Below are the code and all the weights of a small trained network. Each question names an input and a class and asks about switching units off, where a switched-off unit gives its printed mean instead of its output.

import numpy as np


def w(rows, s, z=0):
    codes = np.array(rows[::2]) - 128.0
    scale = np.full(codes.shape[1], s)
    scale[-1] = z or s
    return codes * scale


def norm(h):
    return h / np.sqrt((h * h).mean(-1, keepdims=True) + 1e-5)


def f(y):
    return y / 2 * (1 + np.tanh(0.7978845608 * (y + 0.044715 * y**3)))


def log_softmax(a):
    a = a - a.max(-1, keepdims=True)
    return a - np.log(np.exp(a).sum(-1, keepdims=True))


def net(x, mask):
    res = np.array(x, float).reshape(1, 3) / 4 @ E
    u = 0
    for l in range(2):
        y = f(norm(res) @ A[l][:, :-1].T + A[l][:, -1])
        res = res + np.where(mask[u : u + 3], y, B[l][:, -1]) @ B[l][:, :-1]
        u += 3
    return log_softmax(norm(res)[-1] @ U[:, :-1].T + U[:, -1])


A, B = {}, {}
E = w([
[223,76,71,243,126,188,177,110,108,103,90],'x0',
[122,126,119,127,125,127,127,124,120,131,128],'x1',
[213,114,207,101,210,82,121,116,5,143,94],'x2',
],0.0027)
A[0] = w([
[141,111,79,214,57,171,119,100,221,86,88,1],'0.n1',
[48,201,115,43,49,60,77,125,224,131,156,136],'0.n2',
[138,178,193,2,200,48,56,119,108,146,139,63],'0.n3',
],0.0028,0.00084)
B[0] = w([
[89,175,116,76,73,49,91,249,142,204,46,201],'0.n1',
[236,168,151,229,234,188,185,84,69,120,237,254],'0.n2',
[4,82,117,80,40,74,93,194,128,100,13,206],'0.n3',
],0.004,0.0041)
A[1] = w([
[125,192,142,149,227,171,144,110,141,127,253,42],'1.n1',
[139,157,53,114,40,157,127,158,164,165,113,36],'1.n2',
[188,72,157,146,191,142,137,68,104,127,102,3],'1.n3',
],0.0056,0.0011)
B[1] = w([
[94,166,94,159,128,113,193,177,113,2,173,255],'1.n1',
[137,91,138,141,88,74,168,96,166,157,129,203],'1.n2',
[128,81,177,202,208,186,138,94,149,147,177,172],'1.n3',
],0.0059)
U = w([
[91,168,97,174,146,127,202,162,121,5,220,209],'0',
[168,161,67,65,150,163,53,94,154,148,147,2],'1',
[162,151,100,77,117,172,86,94,135,135,138,31],'2',
[143,91,83,174,20,73,158,139,220,208,62,174],'3',
[46,107,178,45,114,76,49,156,52,122,21,199],'4',
[122,147,104,106,141,153,79,104,151,136,127,60],'5',
[135,129,110,69,121,183,103,114,144,144,154,46],'6',
[177,51,181,228,254,195,135,88,99,149,135,170],'7',
],0.0084,0.0037)

Each question gives the input, the list of numbers given to net, and the class t.
The units are the neurons (one row each of A and B). Each row of codes is followed by its name. A weight is (code - 128) times the scale printed after its matrix; where a second scale follows, it is the last column's (A, B and U).
mask holds one flag per neuron, layer by layer. A switched-off neuron (its flag False) gives its mean, the last column of its row in B, instead of its output. The means were averaged over made-up inputs and are rounded, as every weight is.
A unit's drop is (log p(t) with every unit on - log p(t) with that unit switched off) / (log p(t) with every unit on - log p(t) with every unit switched off).
unit that matters most: the unit with the biggest drop
top k neurons: the k neurons with the biggest drops, biggest first
k most important neurons of layer l: the k neurons of layer l with the biggest drops, biggest first
drop when u is switched off: that unit's drop, to one decimal
input [0,3,4], class 4: top 3 neurons -> (0.n2 0.n3 1.n1)
input [3,-4,1], class 7: unit that matters most -> 0.n3
input [-7,-6,1], class 4: top 3 neurons -> (0.n3 1.n1 1.n3)
input [5,-4,1], class 7: top 3 neurons -> (0.n3 1.n1 1.n3)
input [2,3,1], class 7: 2 most important neurons of layer 0 -> (0.n3 0.n2)
input [0,-5,6], class 4: top 2 neurons -> (0.n2 0.n3)
input [0,3,2], class 4: top 2 neurons -> (0.n2 1.n1)
input [-2,2,8], class 4: top 2 neurons -> (0.n3 0.n2)
input [-6,-6,2], class 4: top 2 neurons -> (0.n3 1.n1)
input [-7,5,3], class 4: top 2 neurons -> (0.n3 1.n1)
input [3,6,4], class 7: drop when 0.n2 is switched off -> 0.1
input [2,0,4], class 7: drop when 0.n2 is switched off -> 0.1
input [2,-8,-6], class 3: drop when 0.n1 is switched off -> 0.3
input [1,7,-6], class 3: unit that matters most -> 0.n1
